Here is a tiny trained network, its code and every weight. The questions are about switching its units off for an input and a target symbol, where a switched-off unit gives its printed mean instead of its output.

import numpy as np


def w(rows, s, z=0):
    codes = np.array(rows[::2]) - 128.0
    scale = np.full(codes.shape[1], s)
    scale[-1] = z or s
    return codes * scale


def f(y):
    return y / 2 * (1 + np.tanh(0.7978845608 * (y + 0.044715 * y**3)))


def softmax(a):
    e = np.exp(a - a.max(-1, keepdims=True))
    return e / e.sum(-1, keepdims=True)


def log_softmax(a):
    a = a - a.max(-1, keepdims=True)
    return a - np.log(np.exp(a).sum(-1, keepdims=True))


def net(x, mask):
    ids = ['αδεζημξτφ'.index(c) for c in x.split()]
    T = len(ids)
    res = E[ids] + P[:T]
    u = 0
    for l in range(2):
        r = res
        for j in range(3):
            rows = slice(2 * j, 2 * j + 2)
            q, k, v = (r @ M[l][rows].T for M in (Q, K, V))
            z = softmax(np.where(np.tri(T) > 0, q @ k.T / 2**0.5, -1e9)) @ v
            o = O[l][rows]
            res = res + np.where(mask[u + j], z, o[:, -1]) @ o[:, :-1]
        u += 3
        y = f(res @ A[l][:, :-1].T + A[l][:, -1])
        res = res + np.where(mask[u : u + 12], y, B[l][:, -1]) @ B[l][:, :-1]
        u += 12
    return log_softmax(res[-1] @ U[:, :-1].T + U[:, -1])


Q, K, V, O, A, B = {}, {}, {}, {}, {}, {}
E = w([
[73,69,153,119,145,125],'α',
[23,113,129,204,124,50],'δ',
[160,233,9,28,141,147],'ε',
[163,66,119,98,87,49],'ζ',
[178,98,113,46,107,123],'η',
[47,108,97,58,183,128],'μ',
[160,168,192,205,181,171],'ξ',
[128,155,158,41,68,125],'τ',
[40,193,177,68,69,113],'φ',
],0.014)
P = w([
[92,143,171,45,44,186],'0',
[114,67,132,126,141,187],'1',
[75,133,88,140,180,179],'2',
[82,144,135,114,196,110],'3',
[105,143,159,96,201,50],'4',
[131,155,178,97,203,1],'5',
],0.006)
Q[0] = w([
[119,101,83,105,7,133],'L0H1',
[147,93,124,128,122,85],'L0H1',
[142,115,136,90,135,154],'L0H2',
[104,174,142,120,151,137],'L0H2',
[96,147,124,130,134,117],'L0H3',
[134,105,114,118,168,130],'L0H3',
],0.014)
K[0] = w([
[91,129,109,118,5,198],'L0H1',
[113,75,65,130,103,76],'L0H1',
[128,127,80,38,150,153],'L0H2',
[121,175,135,133,123,196],'L0H2',
[113,128,145,165,127,161],'L0H3',
[133,99,110,123,178,139],'L0H3',
],0.011)
V[0] = w([
[37,133,57,96,110,93],'L0H1',
[152,66,132,167,214,176],'L0H1',
[215,206,205,189,206,190],'L0H2',
[157,1,172,157,75,120],'L0H2',
[148,162,162,132,159,64],'L0H3',
[61,53,16,60,32,68],'L0H3',
],0.0063)
O[0] = w([
[118,165,47,67,112,128,80],'L0H1',
[135,76,134,190,211,200,162],'L0H1',
[255,121,241,42,191,81,232],'L0H2',
[134,193,178,119,42,163,69],'L0H2',
[158,116,129,134,111,47,140],'L0H3',
[82,150,31,209,100,192,4],'L0H3',
],0.006,0.0037)
A[0] = w([
[132,12,138,113,135,81,173],'L0N1',
[171,134,87,86,134,147,253],'L0N2',
[169,72,163,70,157,106,80],'L0N3',
[168,110,138,210,159,214,178],'L0N4',
[170,107,101,109,85,163,181],'L0N5',
[207,147,97,54,121,170,196],'L0N6',
[124,135,151,75,145,94,19],'L0N7',
[137,66,140,74,104,69,248],'L0N8',
[58,73,93,165,159,127,224],'L0N9',
[162,92,113,217,104,250,85],'L0N10',
[91,122,104,174,135,115,95],'L0N11',
[141,71,145,121,162,119,100],'L0N12',
],0.012,0.0044)
B[0] = w([
[170,197,233,138,105,107,203],'L0N1',
[175,143,134,49,153,143,154],'L0N2',
[140,148,136,164,117,73,254],'L0N3',
[104,83,104,185,182,175,225],'L0N4',
[179,187,164,96,95,136,132],'L0N5',
[185,104,154,81,195,122,165],'L0N6',
[154,141,109,138,103,100,174],'L0N7',
[147,128,191,110,63,82,221],'L0N8',
[163,65,160,51,75,102,193],'L0N9',
[175,31,108,56,2,101,147],'L0N10',
[178,67,105,101,92,102,147],'L0N11',
[131,168,125,169,135,103,202],'L0N12',
],0.0091,0.0098)
Q[1] = w([
[76,139,100,107,112,212],'L1H1',
[141,103,154,254,125,97],'L1H1',
[140,231,161,127,147,97],'L1H2',
[179,158,156,134,169,104],'L1H2',
[114,140,80,187,147,230],'L1H3',
[97,97,125,147,126,121],'L1H3',
],0.0078)
K[1] = w([
[128,95,124,77,64,132],'L1H1',
[104,130,193,193,128,155],'L1H1',
[88,164,120,189,158,154],'L1H2',
[149,140,163,176,139,176],'L1H2',
[96,125,149,61,2,196],'L1H3',
[112,95,113,128,97,107],'L1H3',
],0.0089)
V[1] = w([
[117,208,129,99,197,154],'L1H1',
[219,83,97,70,68,100],'L1H1',
[121,119,98,1,74,89],'L1H2',
[169,159,161,133,180,96],'L1H2',
[49,114,176,103,47,56],'L1H3',
[130,85,138,230,158,84],'L1H3',
],0.0057)
O[1] = w([
[149,73,89,238,159,114,126],'L1H1',
[160,158,253,85,161,22,112],'L1H1',
[199,240,115,61,202,2,4],'L1H2',
[115,94,71,197,198,178,255],'L1H2',
[37,206,245,61,61,136,137],'L1H3',
[132,43,138,198,79,53,227],'L1H3',
],0.005,0.0079)
A[1] = w([
[14,149,75,64,162,129,56],'L1N1',
[66,106,119,145,40,109,167],'L1N2',
[179,219,145,132,107,63,2],'L1N3',
[18,133,110,160,210,221,138],'L1N4',
[120,57,141,196,151,94,89],'L1N5',
[207,46,71,114,83,95,96],'L1N6',
[75,71,114,129,75,99,208],'L1N7',
[137,138,50,99,126,55,43],'L1N8',
[168,118,21,141,222,142,184],'L1N9',
[27,183,70,155,44,74,51],'L1N10',
[157,129,65,73,186,119,28],'L1N11',
[113,169,39,115,244,254,205],'L1N12',
],0.0078,0.0048)
B[1] = w([
[30,100,147,77,170,115,147],'L1N1',
[164,99,143,123,199,127,179],'L1N2',
[129,138,46,196,112,223,178],'L1N3',
[171,125,89,76,179,65,177],'L1N4',
[107,162,98,98,108,182,250],'L1N5',
[59,156,144,200,150,147,177],'L1N6',
[174,138,148,108,178,154,183],'L1N7',
[106,50,27,163,78,119,155],'L1N8',
[97,184,138,170,167,29,154],'L1N9',
[139,64,105,207,89,59,151],'L1N10',
[130,92,131,119,179,165,146],'L1N11',
[113,86,209,155,2,170,168],'L1N12',
],0.0093,0.018)
U = w([
[174,156,255,85,154,80,254],'α',
[167,52,131,128,109,43,78],'δ',
[141,112,44,161,198,102,189],'ε',
[164,156,92,156,53,131,71],'ζ',
[219,104,90,91,156,167,8],'η',
[100,87,110,82,167,149,38],'μ',
[97,61,115,153,81,230,96],'ξ',
[103,203,123,120,145,172,135],'τ',
[25,171,136,157,109,107,69],'φ',
],0.0083,0.0049)

Each question gives the input, a string of symbols that net reads in full, and the target symbol t.
The units are the heads (2 rows each of Q, K, V and O) and the neurons (one row each of A and B). Each row of codes is followed by its name. A weight is (code - 128) times the scale printed after its matrix; where a second scale follows, it is the last column's (O, A, B and U).
mask holds one flag per unit, layer by layer, with each layer's heads first. A switched-off unit (its flag False) gives its mean, the last column of its rows in O or B, instead of its output. The means were averaged over made-up inputs and are rounded, as every weight is.
A unit's drop is (log p(t) with every unit on - log p(t) with that unit switched off) / (log p(t) with every unit on - log p(t) with every unit switched off).
The circuit of an input: a set's keep is (log p(t) with only the set's units on - log p(t) with every unit switched off) / (log p(t) with every unit on - log p(t) with every unit switched off). Starting from the 12 units with the biggest drops (on a tie, the unit counted first), units are removed one at a time, each time the one whose removal leaves the highest keep (on an exact tie, the one counted first), for as long as the keep stays at least 0.8.
circuit, biggest first: the units of the circuit, biggest drop first
unit that matters most: the unit with the biggest drop
top k neurons: the k neurons with the biggest drops, biggest first
k most important neurons of layer l: the k neurons of layer l with the biggest drops, biggest first
which heads matter: for each layer, one digit per head in row order, 1 if its drop is at least 0.15 and else 0, layers parted by /
input ζ ε α, target ε: circuit, biggest first	[L1H3; L0N6; L1N12]
input ξ ξ φ, target ξ: unit that matters most	L0H1
input φ μ ξ ζ, target α: 2 most important neurons of layer 0	[L0N10; L0N1]
input μ ζ ξ τ ξ, target ξ: circuit, biggest first	[L1H2; L0H1; L0N4]
input φ δ μ ε φ, target ε: which heads matter	100 / 011
input ξ μ ζ, target α: which heads matter	001 / 000
input φ ξ ξ δ, target ξ: circuit, biggest first	[L1H2; L0H1; L0N4]
input ξ ξ α ζ, target ξ: top 2 neurons	[L0N9; L0N4]
input φ δ ξ, target α: top 2 neurons	[L1N3; L1N5]
input ε τ δ, target ε: 2 most important neurons of layer 0	[L0N6; L0N4]
input ξ ζ δ, target α: which heads matter	011 / 000
input ξ ξ δ, target ξ: which heads matter	100 / 111
input δ ξ μ ξ φ ξ, target ε: which heads matter	111 / 101
input ξ ζ φ φ, target δ: 3 most important neurons of layer 1	[L1N10; L1N5; L1N6]
input φ δ τ μ ξ μ, target δ: circuit, biggest first	[L0H2; L0N9; L1N5]
input ζ ζ ξ ξ μ, target ξ: circuit, biggest first	[L0H1; L1H2; L0N4]
input δ δ φ, target φ: unit that matters most	L1H2
input ξ δ τ, target α: 3 most important neurons of layer 1	[L1N3; L1N8; L1N5]
input τ τ μ η, target η: top 2 neurons	[L1N3; L0N4]
input τ ξ τ μ ξ η, target ξ: top 2 neurons	[L0N9; L1N6]
input ζ δ φ τ ξ μ, target α: top 3 neurons	[L0N10; L0N1; L1N3]
input ξ δ δ, target δ: circuit, biggest first	[L0N9]
input ε ξ η, target α: circuit, biggest first	[L1H1; L0N2]
input ξ ζ ξ μ δ ξ, target ε: which heads matter	011 / 101
input μ δ ξ α μ, target δ: 3 most important neurons of layer 0	[L0N4; L0N9; L0N3]
input η τ δ φ μ, target μ: 2 most important neurons of layer 1	[L1N1; L1N8]
input δ ξ φ ξ, target ξ: which heads matter	100 / 110
input δ ξ τ η ξ τ, target ξ: most important neuron of layer 1	[L1N6]
